Here is a tiny trained network, its code and every weight. The questions are about switching its units off for an input and a target symbol, where a switched-off unit gives its printed mean instead of its output.

import numpy as np


def w(rows, s, z=0):
    codes = np.array(rows[::2]) - 128.0
    scale = np.full(codes.shape[1], s)
    scale[-1] = z or s
    return codes * scale


def norm(h):
    return h / np.sqrt((h * h).mean(-1, keepdims=True) + 1e-5)


def f(y):
    return np.maximum(y, 0)


def softmax(a):
    e = np.exp(a - a.max(-1, keepdims=True))
    return e / e.sum(-1, keepdims=True)


def log_softmax(a):
    a = a - a.max(-1, keepdims=True)
    return a - np.log(np.exp(a).sum(-1, keepdims=True))


def net(x, mask):
    ids = ['αβγδζηθλμπστψ'.index(c) for c in x.split()]
    T = len(ids)
    res = E[ids] + P[:T]
    u = 0
    for l in range(3):
        r = norm(res)
        for j in range(2):
            rows = slice(2 * j, 2 * j + 2)
            q, k, v = (r @ M[l][rows].T for M in (Q, K, V))
            z = softmax(np.where(np.tri(T) > 0, q @ k.T / 2**0.5, -1e9)) @ v
            o = O[l][rows]
            res = res + np.where(mask[u + j], z, o[:, -1]) @ o[:, :-1]
        u += 2
        y = f(norm(res) @ A[l][:, :-1].T + A[l][:, -1])
        res = res + np.where(mask[u : u + 4], y, B[l][:, -1]) @ B[l][:, :-1]
        u += 4
    return log_softmax(norm(res)[-1] @ U[:, :-1].T + U[:, -1])


Q, K, V, O, A, B = {}, {}, {}, {}, {}, {}
E = w([
[132,125,139,111,154,119],'α',
[140,91,136,124,114,145],'β',
[140,131,150,119,151,127],'γ',
[149,154,157,114,129,127],'δ',
[144,124,159,129,125,145],'ζ',
[132,94,124,105,113,134],'η',
[131,94,136,134,141,148],'θ',
[120,197,91,249,112,94],'λ',
[138,127,126,83,134,106],'μ',
[127,107,136,129,163,131],'π',
[129,131,128,113,178,113],'σ',
[138,104,126,99,116,126],'τ',
[130,92,118,108,140,126],'ψ',
],0.015)
P = w([
[73,100,169,104,141,142],'0',
[219,90,151,102,180,150],'1',
[248,83,105,141,159,120],'2',
[179,68,136,166,144,65],'3',
[43,88,195,114,150,100],'4',
[11,157,130,90,138,209],'5',
[96,182,79,91,150,254],'6',
[225,137,18,190,118,116],'7',
[213,113,104,110,166,178],'8',
[123,99,219,113,193,124],'9',
[5,169,121,75,119,230],'10',
[26,126,170,32,138,177],'11',
],0.0064)
Q[0] = w([
[176,199,2,188,120,174],'L0H0',
[239,85,173,142,161,77],'L0H0',
[174,182,23,176,128,159],'L0H1',
[35,179,81,126,95,166],'L0H1',
],0.027)
K[0] = w([
[48,121,167,227,69,8],'L0H0',
[4,131,199,36,153,209],'L0H0',
[37,118,160,204,73,9],'L0H1',
[222,131,60,218,107,39],'L0H1',
],0.023)
V[0] = w([
[100,105,96,185,252,149],'L0H0',
[128,63,148,194,63,193],'L0H0',
[145,165,118,139,148,118],'L0H1',
[118,83,56,76,149,95],'L0H1',
],0.024)
O[0] = w([
[133,27,59,165,82,211,254],'L0H0',
[151,114,172,146,4,62,101],'L0H0',
[145,142,125,164,143,135,106],'L0H1',
[181,57,101,104,157,108,192],'L0H1',
],0.012,0.017)
A[0] = w([
[44,165,124,135,199,96,195],'L0N0',
[130,10,163,53,189,11,150],'L0N1',
[39,97,174,97,29,60,8],'L0N2',
[179,138,74,145,23,64,201],'L0N3',
],0.012,0.0011)
B[0] = w([
[155,127,108,130,104,204,163],'L0N0',
[255,173,194,140,104,176,254],'L0N1',
[104,139,221,155,173,171,176],'L0N2',
[99,110,166,126,180,163,204],'L0N3',
],0.014,0.0078)
Q[1] = w([
[137,131,170,154,142,182],'L1H0',
[172,106,184,113,148,238],'L1H0',
[146,138,205,213,127,236],'L1H1',
[78,129,72,61,121,2],'L1H1',
],0.032)
K[1] = w([
[188,104,103,125,170,97],'L1H0',
[161,32,73,81,128,146],'L1H0',
[125,129,103,252,72,145],'L1H1',
[175,150,183,26,164,145],'L1H1',
],0.031)
V[1] = w([
[157,146,88,121,138,144],'L1H0',
[146,58,103,91,159,75],'L1H0',
[155,117,160,5,152,125],'L1H1',
[107,70,149,69,164,158],'L1H1',
],0.027)
O[1] = w([
[77,91,161,163,142,157,168],'L1H0',
[122,144,159,29,71,192,195],'L1H0',
[236,125,65,204,172,6,1],'L1H1',
[131,55,92,223,213,107,159],'L1H1',
],0.011,0.021)
A[1] = w([
[164,151,176,45,171,204,255],'L1N0',
[69,248,69,185,111,93,203],'L1N1',
[230,193,34,31,231,152,205],'L1N2',
[146,226,144,192,227,30,199],'L1N3',
],0.017,0.00099)
B[1] = w([
[135,145,124,194,203,141,254],'L1N0',
[19,109,128,144,152,76,132],'L1N1',
[125,152,154,241,150,216,187],'L1N2',
[158,250,108,81,57,56,157],'L1N3',
],0.018,0.015)
Q[2] = w([
[47,105,52,170,119,177],'L2H0',
[231,25,89,169,201,70],'L2H0',
[106,187,52,152,169,159],'L2H1',
[129,44,133,254,191,62],'L2H1',
],0.026)
K[2] = w([
[75,69,50,101,110,113],'L2H0',
[228,68,125,100,185,171],'L2H0',
[108,144,75,154,145,162],'L2H1',
[144,140,170,82,134,253],'L2H1',
],0.032)
V[2] = w([
[195,137,138,3,163,137],'L2H0',
[175,47,133,167,137,213],'L2H0',
[152,102,214,127,44,148],'L2H1',
[67,100,91,145,173,213],'L2H1',
],0.033)
O[2] = w([
[252,92,107,169,129,177,80],'L2H0',
[154,132,112,37,129,114,254],'L2H0',
[72,40,184,154,121,146,134],'L2H1',
[171,161,124,201,102,81,225],'L2H1',
],0.023,0.038)
A[2] = w([
[169,147,16,167,125,139,75],'L2N0',
[92,70,4,128,74,135,3],'L2N1',
[95,106,141,185,92,195,59],'L2N2',
[184,180,97,144,85,157,148],'L2N3',
],0.039,0.0059)
B[2] = w([
[90,23,181,121,173,238,240],'L2N0',
[128,199,143,253,13,156,225],'L2N1',
[234,134,119,152,166,73,201],'L2N2',
[93,174,90,155,82,25,250],'L2N3',
],0.027,0.018)
U = w([
[86,197,61,114,134,79,108],'α',
[66,50,52,114,178,113,229],'β',
[77,137,42,90,125,45,140],'γ',
[145,187,91,192,234,199,133],'δ',
[90,49,97,195,154,197,103],'ζ',
[192,89,82,17,117,101,252],'η',
[154,29,215,188,158,123,58],'θ',
[40,138,222,176,155,65,63],'λ',
[125,223,116,43,101,172,137],'μ',
[253,196,170,157,125,63,42],'π',
[114,118,93,174,2,171,188],'σ',
[79,60,153,47,97,97,178],'τ',
[237,127,207,114,132,234,22],'ψ',
],0.0085,0.0043)

Each question gives the input, a string of symbols that net reads in full, and the target symbol t.
The units are the heads (2 rows each of Q, K, V and O) and the neurons (one row each of A and B). Each row of codes is followed by its name. A weight is (code - 128) times the scale printed after its matrix; where a second scale follows, it is the last column's (O, A, B and U).
mask holds one flag per unit, layer by layer, with each layer's heads first. A switched-off unit (its flag False) gives its mean, the last column of its rows in O or B, instead of its output. The means were averaged over made-up inputs and are rounded, as every weight is.
A unit's drop is (log p(t) with every unit on - log p(t) with that unit switched off) / (log p(t) with every unit on - log p(t) with every unit switched off).
The circuit of an input: a set's keep is (log p(t) with only the set's units on - log p(t) with every unit switched off) / (log p(t) with every unit on - log p(t) with every unit switched off). Starting from the 12 units with the biggest drops (on a tie, the unit counted first), units are removed one at a time, each time the one whose removal leaves the highest keep (on an exact tie, the one counted first), for as long as the keep stays at least 0.8.
circuit, biggest first: the units of the circuit, biggest drop first
top k neurons: the k neurons with the biggest drops, biggest first
k most important neurons of layer l: the k neurons of layer l with the biggest drops, biggest first
input μ τ π θ μ π ψ θ ψ ζ π π, target η: circuit, biggest first => (L2H0, L2N1)
input μ β λ ψ π π τ, target μ: circuit, biggest first => (L1H1, L2H1, L0H1)
input θ ψ μ η, target τ: circuit, biggest first => (L0H0, L2H0, L2N1)
input π θ π μ σ π π η, target ζ: circuit, biggest first => (L0H0, L2N0)
input μ π μ ψ π β μ ψ π, target θ: circuit, biggest first => (L0H0, L2H1, L2N2)
input μ μ μ π ψ, target δ: top 2 neurons => (L2N0, L1N2)
input π π ψ μ π δ τ, target δ: circuit, biggest first => (L0H0, L1N0)
input θ λ θ τ τ, target θ: circuit, biggest first => (L0H0, L2H1, L2N2)
input σ τ ψ η π π σ, target ψ: top 3 neurons => (L0N1, L2N3, L0N2)
input ζ μ γ τ π σ, target γ: circuit, biggest first => (L2H0, L1H1)
input β ζ ζ, target θ: circuit, biggest first => (L0H0, L2H0, L2H1, L2N2)
input α α π τ, target β: top neuron => (L2N0)
input ψ η ψ π δ, target ψ: 2 most important neurons of layer 2 => (L2N3, L2N2)
input ψ π π γ τ ψ η, target γ: top 3 neurons => (L2N3, L2N1, L0N1)
input π ψ π μ α μ π γ π, target δ: top 3 neurons => (L2N0, L1N2, L1N0)
input μ π τ π μ τ, target π: top 2 neurons => (L1N0, L2N0)
input ψ π τ μ μ μ π π ψ λ π τ, target ψ: top 2 neurons => (L0N1, L2N2)
input μ μ π λ β θ, target μ: top neuron => (L1N3)
input π μ μ π ψ λ β τ, target π: top 3 neurons => (L2N2, L1N0, L2N1)
input μ μ π θ β τ η σ θ π σ λ, target μ: top 2 neurons => (L1N3, L0N1)
input μ μ λ λ δ θ μ, target μ: top 3 neurons => (L2N0, L1N3, L1N2)
input σ π π π, target ζ: top neuron => (L2N0)
input π ψ μ π π α ψ π β, target β: top 2 neurons => (L2N0, L2N1)
input θ ψ μ ζ π δ μ α α η σ, target β: 2 most important neurons of layer 2 => (L2N0, L2N1)
input δ μ ψ μ π τ π θ π α π, target τ: 3 most important neurons of layer 0 => (L0N3, L0N1, L0N2)
input θ ψ ψ λ π τ π, target θ: top 3 neurons => (L2N2, L1N0, L2N1)
input π η μ μ μ ψ δ π λ π π, target π: 2 most important neurons of layer 2 => (L2N2, L2N0)
input π τ μ σ π α β π μ, target β: 3 most important neurons of layer 2 => (L2N0, L2N1, L2N3)
